Below is a small trained network, with its code and all its weights. Each question gives an input and a target symbol and asks what happens when units are switched off, that is, made to give their printed mean instead of their output.

import numpy as np


def w(rows, s, z=0):
    codes = np.array(rows[::2]) - 128.0
    scale = np.full(codes.shape[1], s)
    scale[-1] = z or s
    return codes * scale


def softmax(a):
    e = np.exp(a - a.max(-1, keepdims=True))
    return e / e.sum(-1, keepdims=True)


def log_softmax(a):
    a = a - a.max(-1, keepdims=True)
    return a - np.log(np.exp(a).sum(-1, keepdims=True))


def net(x, mask):
    ids = ['ΛΠΨβγδεθμξστω'.index(c) for c in x.split()]
    T = len(ids)
    res = E[ids] + P[:T]
    u = 0
    for l in range(3):
        r = res
        for j in range(2):
            rows = slice(4 * j, 4 * j + 4)
            q, k, v = (r @ M[l][rows].T for M in (Q, K, V))
            z = softmax(np.where(np.tri(T) > 0, q @ k.T / 4**0.5, -1e9)) @ v
            o = O[l][rows]
            res = res + np.where(mask[u + j], z, o[:, -1]) @ o[:, :-1]
        u += 2
    return log_softmax(res[-1] @ U[:, :-1].T + U[:, -1])


Q, K, V, O = {}, {}, {}, {}
E = w([
[72,115,178],'Λ',
[143,130,57],'Π',
[18,116,140],'Ψ',
[122,171,34],'β',
[132,138,132],'γ',
[134,164,12],'δ',
[150,84,158],'ε',
[154,74,117],'θ',
[58,254,158],'μ',
[147,234,19],'ξ',
[79,96,97],'σ',
[35,107,80],'τ',
[197,56,149],'ω',
],0.014)
P = w([
[93,71,149],'0',
[116,112,156],'1',
[127,125,163],'2',
[156,124,147],'3',
[178,145,116],'4',
[207,147,100],'5',
[233,144,104],'6',
[249,151,81],'7',
[254,136,74],'8',
],0.0067)
Q[0] = w([
[39,71,202],'0.h1',
[82,43,255],'0.h1',
[90,87,107],'0.h1',
[129,202,160],'0.h1',
[123,43,184],'0.h2',
[114,229,93],'0.h2',
[47,72,67],'0.h2',
[192,104,190],'0.h2',
],0.0092)
K[0] = w([
[119,5,174],'0.h1',
[115,9,185],'0.h1',
[154,97,160],'0.h1',
[81,131,21],'0.h1',
[113,17,159],'0.h2',
[65,254,115],'0.h2',
[30,97,187],'0.h2',
[113,84,77],'0.h2',
],0.0074)
V[0] = w([
[193,52,82],'0.h1',
[111,53,92],'0.h1',
[89,158,184],'0.h1',
[179,117,222],'0.h1',
[132,250,223],'0.h2',
[1,116,72],'0.h2',
[160,99,56],'0.h2',
[128,71,136],'0.h2',
],0.009)
O[0] = w([
[171,57,76,133],'0.h1',
[62,28,2,136],'0.h1',
[101,148,233,84],'0.h1',
[54,95,175,4],'0.h1',
[164,141,190,94],'0.h2',
[143,140,104,203],'0.h2',
[115,210,22,165],'0.h2',
[102,134,202,103],'0.h2',
],0.0048,0.0035)
Q[1] = w([
[53,168,178],'1.h1',
[79,107,154],'1.h1',
[97,44,164],'1.h1',
[33,37,138],'1.h1',
[64,156,116],'1.h2',
[113,116,144],'1.h2',
[99,6,224],'1.h2',
[106,102,216],'1.h2',
],0.011)
K[1] = w([
[102,122,168],'1.h1',
[6,255,100],'1.h1',
[24,141,163],'1.h1',
[64,97,76],'1.h1',
[176,161,83],'1.h2',
[58,112,156],'1.h2',
[58,135,108],'1.h2',
[58,139,102],'1.h2',
],0.0096)
V[1] = w([
[199,175,165],'1.h1',
[29,226,78],'1.h1',
[74,192,75],'1.h1',
[150,62,193],'1.h1',
[189,121,77],'1.h2',
[215,109,253],'1.h2',
[114,70,254],'1.h2',
[206,132,178],'1.h2',
],0.0073)
O[1] = w([
[106,139,156,109],'1.h1',
[241,120,187,172],'1.h1',
[254,142,159,181],'1.h1',
[69,180,44,55],'1.h1',
[158,119,124,186],'1.h2',
[49,164,152,17],'1.h2',
[68,204,105,1],'1.h2',
[67,111,150,89],'1.h2',
],0.0065,0.0058)
Q[2] = w([
[185,85,141],'2.h1',
[178,126,113],'2.h1',
[83,121,127],'2.h1',
[187,187,80],'2.h1',
[200,254,118],'2.h2',
[78,92,227],'2.h2',
[94,152,94],'2.h2',
[135,158,185],'2.h2',
],0.0089)
K[2] = w([
[154,197,2],'2.h1',
[205,157,165],'2.h1',
[194,100,81],'2.h1',
[123,181,190],'2.h1',
[70,131,15],'2.h2',
[34,58,237],'2.h2',
[61,120,66],'2.h2',
[197,112,184],'2.h2',
],0.0089)
V[2] = w([
[161,216,76],'2.h1',
[119,76,99],'2.h1',
[142,65,154],'2.h1',
[182,100,180],'2.h1',
[129,245,161],'2.h2',
[107,148,140],'2.h2',
[130,163,37],'2.h2',
[108,140,18],'2.h2',
],0.011)
O[2] = w([
[65,170,223,182],'2.h1',
[136,72,53,150],'2.h1',
[125,174,74,188],'2.h1',
[133,174,254,254],'2.h1',
[152,160,158,4],'2.h2',
[254,155,91,44],'2.h2',
[119,195,181,195],'2.h2',
[99,97,166,173],'2.h2',
],0.0052,0.0092)
U = w([
[48,213,104,255],'Λ',
[171,85,148,78],'Π',
[154,154,104,161],'Ψ',
[202,160,195,77],'β',
[128,155,119,157],'γ',
[141,76,200,158],'δ',
[61,102,139,161],'ε',
[114,45,126,78],'θ',
[173,174,138,133],'μ',
[69,163,255,104],'ξ',
[143,65,139,61],'σ',
[235,108,96,101],'τ',
[108,49,105,99],'ω',
],0.0079,0.0077)

Each question gives the input, a string of symbols that net reads in full, and the target symbol t.
The units are the heads (4 rows each of Q, K, V and O). Each row of codes is followed by its name. A weight is (code - 128) times the scale printed after its matrix; where a second scale follows, it is the last column's (O and U).
mask holds one flag per head, layer by layer. A switched-off head (its flag False) gives its mean, the last column of its rows in O, instead of its output. The means were averaged over made-up inputs and are rounded, as every weight is.
A unit's drop is (log p(t) with every unit on - log p(t) with that unit switched off) / (log p(t) with every unit on - log p(t) with every unit switched off).
The circuit of an input: a set's keep is (log p(t) with only the set's units on - log p(t) with every unit switched off) / (log p(t) with every unit on - log p(t) with every unit switched off). Starting from all 6 units, units are removed one at a time, each time the one whose removal leaves the highest keep (on an exact tie, the one counted first), for as long as the keep stays at least 0.8.
circuit, biggest first: the units of the circuit, biggest drop first
most important unit: the unit with the biggest drop
heads that matter: for each layer, one digit per head in row order, 1 if its drop is at least 0.15 and else 0, layers parted by /
drop of u: that unit's drop, to one decimal
input τ τ Λ Λ δ ω Π, target Λ: heads that matter : 00 / 11 / 00
input Λ Λ σ, target Λ: most important unit : 1.h2
input θ δ μ δ μ δ, target ξ: circuit, biggest first : (0.h1, 0.h2, 2.h1, 2.h2)
input Λ μ Π Ψ, target Λ: circuit, biggest first : (1.h2, 0.h2, 1.h1)
input δ δ Π, target τ: circuit, biggest first : (1.h2, 0.h1)
input Λ μ ξ ξ μ, target β: circuit, biggest first : (1.h1, 0.h1)
input Λ θ ε, target Λ: circuit, biggest first : (1.h2, 1.h1)
input γ σ δ τ ε ξ μ, target β: circuit, biggest first : (0.h1, 1.h1, 0.h2)
input Λ δ δ, target τ: heads that matter : 10 / 11 / 00
input τ Λ ω, target τ: heads that matter : 11 / 00 / 11
input β δ θ β Π ω ε Π, target Λ: heads that matter : 00 / 10 / 00
input μ ω ε ω Λ δ ε Λ, target Λ: heads that matter : 01 / 11 / 00
input δ β β, target τ: circuit, biggest first : (1.h2, 0.h2)
input ξ δ ε Λ Π μ Ψ μ, target ξ: most important unit : 2.h1
input ω ω ε, target ω: heads that matter : 10 / 10 / 10
input μ β Ψ Λ ξ ε μ ξ, target β: heads that matter : 10 / 10 / 10
input θ μ Λ Λ ω γ, target Λ: heads that matter : 00 / 11 / 00
input Λ μ Λ σ θ μ μ β, target ξ: circuit, biggest first : (0.h1, 2.h1)
input δ ξ γ δ ω ξ, target Λ: heads that matter : 00 / 10 / 00
input ε Π δ τ Λ ξ δ, target β: most important unit : 2.h1
input Λ β Λ, target Λ: heads that matter : 11 / 11 / 00
input β β β ω δ, target Λ: heads that matter : 00 / 10 / 00
input δ ω δ, target Λ: heads that matter : 00 / 11 / 00
input β ω β, target Λ: drop of 0.h1 : -0.1
input Λ Π ξ, target β: drop of 1.h2 : 0.1
input Ψ Λ Π ε δ ω ω θ β, target Λ: drop of 1.h1 : 0.5
input δ μ τ γ μ β, target ξ: most important unit : 0.h1
